Below is a small trained network, with its code and all its weights. Each question gives an input and a target symbol and asks what happens when units are switched off, that is, made to give their printed mean instead of their output.

import numpy as np


def w(rows, s, z=0):
    codes = np.array(rows[::2]) - 128.0
    scale = np.full(codes.shape[1], s)
    scale[-1] = z or s
    return codes * scale


def norm(h):
    return h / np.sqrt((h * h).mean(-1, keepdims=True) + 1e-5)


def f(y):
    return np.maximum(y, 0)


def softmax(a):
    e = np.exp(a - a.max(-1, keepdims=True))
    return e / e.sum(-1, keepdims=True)


def log_softmax(a):
    a = a - a.max(-1, keepdims=True)
    return a - np.log(np.exp(a).sum(-1, keepdims=True))


def net(x, mask):
    ids = ['αβδεηθλξσφψω'.index(c) for c in x.split()]
    T = len(ids)
    res = E[ids] + P[:T]
    r = norm(res)
    for j in range(3):
        rows = slice(4 * j, 4 * j + 4)
        q, k, v = (r @ M[0][rows].T for M in (Q, K, V))
        z = softmax(np.where(np.tri(T) > 0, q @ k.T / 4**0.5, -1e9)) @ v
        o = O[0][rows]
        res = res + np.where(mask[j], z, o[:, -1]) @ o[:, :-1]
    y = f(norm(res) @ A[0][:, :-1].T + A[0][:, -1])
    res = res + np.where(mask[3:27], y, B[0][:, -1]) @ B[0][:, :-1]
    return log_softmax(norm(res)[-1] @ U[:, :-1].T + U[:, -1])


Q, K, V, O, A, B = {}, {}, {}, {}, {}, {}
E = w([
[113,105,97,85],'α',
[125,132,147,151],'β',
[117,115,169,158],'δ',
[60,252,178,211],'ε',
[172,142,111,114],'η',
[115,100,174,118],'θ',
[132,124,97,124],'λ',
[157,86,126,122],'ξ',
[142,134,119,164],'σ',
[135,129,134,158],'φ',
[124,155,114,129],'ψ',
[115,122,152,134],'ω',
],0.018)
P = w([
[51,158,136,69],'0',
[74,161,173,70],'1',
[110,111,2,197],'2',
[94,178,194,53],'3',
[76,166,175,62],'4',
[106,109,1,197],'5',
[117,200,231,27],'6',
[80,174,176,61],'7',
[110,113,4,197],'8',
],0.0025)
Q[0] = w([
[185,210,80,6],'head 1',
[168,92,66,205],'head 1',
[116,253,216,135],'head 1',
[57,177,88,162],'head 1',
[133,87,52,160],'head 2',
[39,188,91,33],'head 2',
[62,12,82,160],'head 2',
[184,56,135,164],'head 2',
[144,63,106,61],'head 3',
[221,57,214,34],'head 3',
[120,69,56,193],'head 3',
[12,110,105,162],'head 3',
],0.0049)
K[0] = w([
[83,64,120,182],'head 1',
[82,205,110,109],'head 1',
[125,71,38,238],'head 1',
[155,124,63,143],'head 1',
[124,102,155,78],'head 2',
[20,173,106,144],'head 2',
[179,3,136,40],'head 2',
[195,102,115,89],'head 2',
[160,11,180,79],'head 3',
[198,67,114,135],'head 3',
[162,155,148,229],'head 3',
[112,168,187,137],'head 3',
],0.0051)
V[0] = w([
[107,12,165,204],'head 1',
[102,154,78,4],'head 1',
[208,154,168,144],'head 1',
[178,194,113,72],'head 1',
[147,179,129,134],'head 2',
[238,167,146,50],'head 2',
[139,91,160,214],'head 2',
[111,113,109,141],'head 2',
[121,59,149,149],'head 3',
[228,210,203,77],'head 3',
[139,224,37,28],'head 3',
[133,122,119,173],'head 3',
],0.0038)
O[0] = w([
[119,152,195,213,14],'head 1',
[66,191,46,112,167],'head 1',
[90,131,130,90,87],'head 1',
[25,250,131,102,155],'head 1',
[161,124,70,75,181],'head 2',
[222,15,118,97,72],'head 2',
[39,81,16,226,74],'head 2',
[120,133,131,134,122],'head 2',
[142,164,61,71,37],'head 3',
[85,156,81,204,160],'head 3',
[125,92,151,225,245],'head 3',
[129,201,118,107,113],'head 3',
],0.0022,0.0012)
A[0] = w([
[91,145,197,133,10],'neuron 1',
[202,209,46,86,91],'neuron 2',
[156,77,139,3,177],'neuron 3',
[186,186,120,35,124],'neuron 4',
[142,158,177,46,96],'neuron 5',
[210,190,91,199,152],'neuron 6',
[145,177,132,146,30],'neuron 7',
[64,182,114,95,144],'neuron 8',
[89,219,164,149,119],'neuron 9',
[159,107,191,191,118],'neuron 10',
[84,73,141,143,95],'neuron 11',
[116,49,132,97,232],'neuron 12',
[112,217,180,69,21],'neuron 13',
[163,27,125,182,6],'neuron 14',
[154,113,201,108,224],'neuron 15',
[178,78,110,194,153],'neuron 16',
[214,203,116,162,86],'neuron 17',
[181,132,199,163,167],'neuron 18',
[120,153,33,126,217],'neuron 19',
[154,156,80,151,218],'neuron 20',
[160,16,144,124,192],'neuron 21',
[80,144,93,124,69],'neuron 22',
[7,144,186,145,152],'neuron 23',
[98,73,177,96,14],'neuron 24',
],0.0057,0.0021)
B[0] = w([
[101,120,59,197,168],'neuron 1',
[94,113,192,142,225],'neuron 2',
[173,210,161,239,193],'neuron 3',
[143,95,149,49,192],'neuron 4',
[101,159,80,97,169],'neuron 5',
[112,11,138,71,211],'neuron 6',
[119,97,76,189,147],'neuron 7',
[190,158,120,167,214],'neuron 8',
[146,129,58,139,242],'neuron 9',
[155,146,72,152,177],'neuron 10',
[149,92,150,119,155],'neuron 11',
[190,151,65,165,184],'neuron 12',
[64,202,122,88,190],'neuron 13',
[172,250,151,176,150],'neuron 14',
[23,111,71,97,191],'neuron 15',
[147,237,182,2,164],'neuron 16',
[114,53,109,143,185],'neuron 17',
[159,138,27,87,181],'neuron 18',
[132,118,227,174,231],'neuron 19',
[124,52,164,105,205],'neuron 20',
[174,205,111,226,178],'neuron 21',
[196,108,198,142,159],'neuron 22',
[158,118,145,74,254],'neuron 23',
[160,49,126,75,152],'neuron 24',
],0.0034,0.0041)
U = w([
[164,134,76,71,79],'α',
[74,180,25,174,25],'β',
[59,77,175,207,193],'δ',
[96,192,160,204,56],'ε',
[178,68,168,56,186],'η',
[69,80,228,90,86],'θ',
[158,144,251,140,71],'λ',
[217,183,106,158,125],'ξ',
[124,47,86,108,140],'σ',
[139,97,20,111,83],'φ',
[105,214,185,122,252],'ψ',
[25,82,91,69,138],'ω',
],0.013,0.0042)

Each question gives the input, a string of symbols that net reads in full, and the target symbol t.
The units are the heads (4 rows each of Q, K, V and O) and the neurons (one row each of A and B). Each row of codes is followed by its name. A weight is (code - 128) times the scale printed after its matrix; where a second scale follows, it is the last column's (O, A, B and U).
mask holds one flag per unit, heads first, then neurons. A switched-off unit (its flag False) gives its mean, the last column of its rows in O or B, instead of its output. The means were averaged over made-up inputs and are rounded, as every weight is.
A unit's drop is (log p(t) with every unit on - log p(t) with that unit switched off) / (log p(t) with every unit on - log p(t) with every unit switched off).
unit that matters most: the unit with the biggest drop
k most important neurons: the k neurons with the biggest drops, biggest first
which heads matter: for each layer, one digit per head in row order, 1 if its drop is at least 0.15 and else 0, layers parted by /
drop when u is switched off: that unit's drop, to one decimal
input ω ψ ψ ψ ε α ψ β σ, target δ: most important neuron => neuron 6
input η ω ω, target η: which heads matter => 101
input ψ θ φ ψ ξ ψ ξ β β, target ξ: which heads matter => 010
input ψ η ω, target η: which heads matter => 110
input ψ θ ξ, target ξ: which heads matter => 000
input ξ φ θ σ, target σ: which heads matter => 001
input ω λ ω, target σ: which heads matter => 011
input η ψ ψ β σ, target σ: which heads matter => 000
input η φ β, target η: which heads matter => 011
input ψ ψ φ ψ φ α δ, target δ: 2 most important neurons => neuron 15; neuron 1
input ψ ψ ω δ σ ω ψ, target ω: which heads matter => 100
input ψ ψ β η ψ ψ δ, target δ: which heads matter => 001
input θ ω β ε η ω ψ λ, target λ: which heads matter => 000
input α ψ η ψ λ ω φ, target φ: most important neuron => neuron 18
input ψ ω ω ψ, target ω: 2 most important neurons => neuron 3; neuron 6
input θ θ ψ ω, target ω: drop when neuron 15 is switched off => 0.2
input ψ ξ ω, target ξ: drop when neuron 23 is switched off => 0.2
input β λ ψ α ψ ξ ψ ξ λ, target σ: drop when neuron 19 is switched off => 0.3
input ξ ω ω, target ξ: drop when head 1 is switched off => 0.4
input ω ω φ ω ψ ψ λ, target λ: unit that matters most => neuron 3
